Below is a small trained network, with its code and all its weights. Each question gives an input and a class and asks what happens when units are switched off, that is, made to give their printed mean instead of their output.

import numpy as np


def w(rows, s, z=0):
    codes = np.array(rows[::2]) - 128.0
    scale = np.full(codes.shape[1], s)
    scale[-1] = z or s
    return codes * scale


def f(y):
    return y / 2 * (1 + np.tanh(0.7978845608 * (y + 0.044715 * y**3)))


def log_softmax(a):
    a = a - a.max(-1, keepdims=True)
    return a - np.log(np.exp(a).sum(-1, keepdims=True))


def net(x, mask):
    res = np.array(x, float).reshape(1, 8) / 4 @ E
    y = f(res @ A[0][:, :-1].T + A[0][:, -1])
    res = res + np.where(mask, y, B[0][:, -1]) @ B[0][:, :-1]
    return log_softmax(res[-1] @ U[:, :-1].T + U[:, -1])


A, B = {}, {}
E = w([
[89,157,100,79,220,134,102],'x0',
[158,172,104,118,206,136,114],'x1',
[179,175,119,186,161,164,159],'x2',
[189,121,148,48,156,126,146],'x3',
[51,7,190,112,168,146,114],'x4',
[105,71,82,150,228,121,158],'x5',
[89,95,92,1,149,67,69],'x6',
[28,202,121,69,119,195,104],'x7',
],0.0093)
A[0] = w([
[177,194,107,189,179,102,155,146],'neuron 1',
[165,163,138,155,26,127,137,186],'neuron 2',
[125,8,216,138,135,122,160,212],'neuron 3',
[126,151,78,10,186,104,57,180],'neuron 4',
[235,128,104,186,162,160,114,198],'neuron 5',
[172,217,112,158,119,98,127,252],'neuron 6',
[2,117,121,107,171,150,74,210],'neuron 7',
[159,79,176,84,140,128,144,211],'neuron 8',
],0.0097,0.0042)
B[0] = w([
[160,128,95,100,174,206,210,190],'neuron 1',
[135,82,245,93,106,195,107,204],'neuron 2',
[117,73,103,239,143,67,91,222],'neuron 3',
[120,196,67,92,46,42,156,247],'neuron 4',
[165,87,97,117,197,125,189,203],'neuron 5',
[176,127,146,63,113,202,204,201],'neuron 6',
[27,144,130,123,176,146,108,232],'neuron 7',
[141,124,109,149,104,72,107,183],'neuron 8',
],0.011,0.014)
U = w([
[136,178,92,85,76,72,114,154],'0',
[180,68,141,226,136,89,91,4],'1',
[230,144,77,121,197,178,185,61],'2',
[151,113,239,122,31,182,115,160],'3',
[8,133,132,133,165,145,97,247],'4',
],0.012,0.0015)

Each question gives the input, the list of numbers given to net, and the class t.
The units are the neurons (one row each of A and B). Each row of codes is followed by its name. A weight is (code - 128) times the scale printed after its matrix; where a second scale follows, it is the last column's (A, B and U).
mask holds one flag per neuron, in row order. A switched-off neuron (its flag False) gives its mean, the last column of its row in B, instead of its output. The means were averaged over made-up inputs and are rounded, as every weight is.
A unit's drop is (log p(t) with every unit on - log p(t) with that unit switched off) / (log p(t) with every unit on - log p(t) with every unit switched off).
The circuit of an input: a set's keep is (log p(t) with only the set's units on - log p(t) with every unit switched off) / (log p(t) with every unit on - log p(t) with every unit switched off). Starting from all 8 units, units are removed one at a time, each time the one whose removal leaves the highest keep (on an exact tie, the one counted first), for as long as the keep stays at least 0.8.
circuit, biggest first: the units of the circuit, biggest drop first
top k neurons: the k neurons with the biggest drops, biggest first
drop when u is switched off: that unit's drop, to one decimal
input [-7,1,2,1,8,-4,-1,3], class 1: circuit, biggest first => (neuron 3)
input [-8,8,6,4,8,1,-7,-1], class 1: top 4 neurons => (neuron 3; neuron 6; neuron 8; neuron 4)
input [-7,-7,1,1,6,4,7,2], class 1: top 2 neurons => (neuron 3; neuron 8)
input [-8,6,8,-2,-8,-2,7,8], class 2: top 2 neurons => (neuron 1; neuron 6)
input [-7,1,3,5,6,-2,7,7], class 0: top 3 neurons => (neuron 4; neuron 2; neuron 8)
input [4,7,8,6,-6,-6,5,8], class 0: top 2 neurons => (neuron 4; neuron 5)
input [6,-5,-2,-2,-1,-3,-6,-7], class 2: top 2 neurons => (neuron 5; neuron 1)
input [-8,-1,7,0,2,-5,-8,-8], class 2: top 2 neurons => (neuron 5; neuron 1)
input [4,8,-4,4,-1,5,1,-4], class 0: top 2 neurons => (neuron 4; neuron 6)
input [-6,7,5,8,8,-4,8,-8], class 1: drop when neuron 3 is switched off => 0.2
input [1,4,2,8,1,1,0,5], class 0: drop when neuron 4 is switched off => 0.1
input [6,-3,-6,5,1,7,4,-1], class 0: drop when neuron 4 is switched off => 2.7
